Below are the code and all the weights of a small trained network. Each question names an input and a class and asks about switching units off, where a switched-off unit gives its printed mean instead of its output.

import numpy as np


def w(rows, s, z=0):
    codes = np.array(rows[::2]) - 128.0
    scale = np.full(codes.shape[1], s)
    scale[-1] = z or s
    return codes * scale


def f(y):
    return y / 2 * (1 + np.tanh(0.7978845608 * (y + 0.044715 * y**3)))


def log_softmax(a):
    a = a - a.max(-1, keepdims=True)
    return a - np.log(np.exp(a).sum(-1, keepdims=True))


def net(x, mask):
    res = np.array(x, float).reshape(1, 7) / 4 @ E
    y = f(res @ A[0][:, :-1].T + A[0][:, -1])
    res = res + np.where(mask, y, B[0][:, -1]) @ B[0][:, :-1]
    return log_softmax(res[-1] @ U[:, :-1].T + U[:, -1])


A, B = {}, {}
E = w([
[109,52,247,74],'x0',
[126,127,128,127],'x1',
[127,128,129,130],'x2',
[128,129,129,128],'x3',
[122,182,143,40],'x4',
[90,74,60,85],'x5',
[2,161,152,172],'x6',
],0.0061)
A[0] = w([
[96,145,137,143,89],'neuron 1',
[134,97,129,174,158],'neuron 2',
[62,135,139,170,70],'neuron 3',
[170,171,177,166,47],'neuron 4',
[171,116,122,112,174],'neuron 5',
[125,75,199,110,54],'neuron 6',
[131,156,75,140,57],'neuron 7',
[140,143,139,153,233],'neuron 8',
[28,185,142,149,94],'neuron 9',
[78,136,144,151,41],'neuron 10',
[122,114,112,142,47],'neuron 11',
[151,64,125,205,127],'neuron 12',
[214,108,127,114,49],'neuron 13',
[158,126,173,177,37],'neuron 14',
[135,123,128,141,255],'neuron 15',
[122,126,122,101,229],'neuron 16',
[214,119,98,115,44],'neuron 17',
[225,106,126,110,111],'neuron 18',
[146,195,60,168,38],'neuron 19',
[61,148,145,158,63],'neuron 20',
[186,185,195,173,53],'neuron 21',
[94,45,44,70,105],'neuron 22',
[138,77,220,100,74],'neuron 23',
[199,220,219,207,68],'neuron 24',
[158,221,72,141,83],'neuron 25',
[118,194,123,19,167],'neuron 26',
[146,41,117,219,84],'neuron 27',
[220,125,124,108,110],'neuron 28',
[136,201,70,151,48],'neuron 29',
[152,98,118,166,244],'neuron 30',
[64,45,38,85,93],'neuron 31',
[152,186,125,145,153],'neuron 32',
[115,68,187,101,84],'neuron 33',
[69,147,138,158,96],'neuron 34',
[118,232,130,2,59],'neuron 35',
[189,103,141,172,35],'neuron 36',
[112,84,161,95,72],'neuron 37',
],0.0091,0.0054)
B[0] = w([
[141,111,113,112,120],'neuron 1',
[136,118,161,146,159],'neuron 2',
[171,68,111,98,139],'neuron 3',
[166,172,133,97,122],'neuron 4',
[91,100,129,114,179],'neuron 5',
[124,152,38,171,146],'neuron 6',
[149,149,82,155,125],'neuron 7',
[72,125,151,122,234],'neuron 8',
[116,27,115,64,194],'neuron 9',
[170,96,83,110,113],'neuron 10',
[175,137,121,129,95],'neuron 11',
[169,107,171,172,163],'neuron 12',
[153,72,99,91,136],'neuron 13',
[188,168,119,122,110],'neuron 14',
[62,115,161,133,253],'neuron 15',
[67,123,142,132,225],'neuron 16',
[143,76,65,102,139],'neuron 17',
[102,57,117,80,178],'neuron 18',
[117,161,47,202,159],'neuron 19',
[156,74,94,91,138],'neuron 20',
[175,187,141,76,145],'neuron 21',
[142,218,141,53,177],'neuron 22',
[90,172,17,176,177],'neuron 23',
[155,254,157,42,198],'neuron 24',
[85,137,68,164,183],'neuron 25',
[137,84,195,188,230],'neuron 26',
[211,100,171,174,156],'neuron 27',
[108,69,120,83,172],'neuron 28',
[113,151,62,172,152],'neuron 29',
[81,115,181,156,243],'neuron 30',
[178,240,146,81,175],'neuron 31',
[98,145,124,125,175],'neuron 32',
[111,166,47,179,157],'neuron 33',
[145,82,116,97,146],'neuron 34',
[239,101,193,199,189],'neuron 35',
[190,122,126,126,112],'neuron 36',
[132,157,86,160,128],'neuron 37',
],0.026,0.0041)
U = w([
[131,128,35,190,53],'0',
[160,2,88,35,53],'1',
[90,105,171,132,252],'2',
[174,183,152,63,134],'3',
[90,95,166,140,165],'4',
[92,89,170,143,147],'5',
[219,74,184,208,94],'6',
],0.0072,0.0038)

Each question gives the input, the list of numbers given to net, and the class t.
The units are the neurons (one row each of A and B). Each row of codes is followed by its name. A weight is (code - 128) times the scale printed after its matrix; where a second scale follows, it is the last column's (A, B and U).
mask holds one flag per neuron, in row order. A switched-off neuron (its flag False) gives its mean, the last column of its row in B, instead of its output. The means were averaged over made-up inputs and are rounded, as every weight is.
A unit's drop is (log p(t) with every unit on - log p(t) with that unit switched off) / (log p(t) with every unit on - log p(t) with every unit switched off).
The circuit of an input: a set's keep is (log p(t) with only the set's units on - log p(t) with every unit switched off) / (log p(t) with every unit on - log p(t) with every unit switched off). Starting from the 12 units with the biggest drops (on a tie, the unit counted first), units are removed one at a time, each time the one whose removal leaves the highest keep (on an exact tie, the one counted first), for as long as the keep stays at least 0.8.
circuit, biggest first: the units of the circuit, biggest drop first
unit that matters most: the unit with the biggest drop
top k neurons: the k neurons with the biggest drops, biggest first
drop of u: that unit's drop, to one decimal
input [8,-1,-3,6,-1,-4,-8], class 0: circuit, biggest first -> [neuron 23]
input [8,6,4,0,-8,5,-4], class 0: top 2 neurons -> [neuron 23; neuron 33]
input [-7,-7,-2,-7,5,6,0], class 0: circuit, biggest first -> [neuron 19; neuron 25]
input [1,0,-1,-1,1,-1,-5], class 1: circuit, biggest first -> [neuron 18; neuron 28]
input [-7,-2,4,1,3,-4,6], class 0: circuit, biggest first -> [neuron 19; neuron 29]
input [6,-2,-6,0,-8,8,8], class 1: circuit, biggest first -> [neuron 9; neuron 3]
input [4,-1,3,-2,7,-1,4], class 6: circuit, biggest first -> [neuron 35; neuron 26]
input [-7,5,-7,-1,-4,-2,4], class 0: top 2 neurons -> [neuron 19; neuron 29]
input [7,-4,2,-4,-5,1,-5], class 0: circuit, biggest first -> [neuron 23; neuron 33]
input [4,4,4,-2,-1,7,5], class 3: circuit, biggest first -> [neuron 31; neuron 22]
input [1,-2,3,1,7,8,-7], class 3: top 3 neurons -> [neuron 22; neuron 31; neuron 9]
input [-4,-1,-2,2,-2,-7,-1], class 3: top 2 neurons -> [neuron 24; neuron 21]
input [-8,-6,6,-1,0,-4,-8], class 0: top 4 neurons -> [neuron 19; neuron 25; neuron 29; neuron 9]
input [3,2,3,2,-8,4,-1], class 6: unit that matters most -> neuron 27
input [0,1,-1,2,-5,1,3], class 6: circuit, biggest first -> [neuron 27; neuron 12]
input [-5,-4,0,-1,-7,-5,3], class 6: top 2 neurons -> [neuron 27; neuron 12]
input [7,6,5,-1,-8,-3,-6], class 6: top 3 neurons -> [neuron 27; neuron 12; neuron 36]
input [1,-3,-2,4,7,-6,1], class 6: top 3 neurons -> [neuron 35; neuron 26; neuron 22]
input [-2,5,-5,7,4,-8,-4], class 3: drop of neuron 24 -> 1.0
input [4,6,4,1,3,-8,2], class 3: drop of neuron 21 -> 0.1
input [-3,5,-4,-1,7,-8,-2], class 3: circuit, biggest first -> [neuron 24]
input [-2,-5,1,-3,2,-7,-5], class 3: drop of neuron 21 -> 0.4
input [-3,-3,5,-3,7,0,-2], class 6: drop of neuron 24 -> 0.1
input [1,-7,7,1,3,8,2], class 3: top 2 neurons -> [neuron 31; neuron 22]
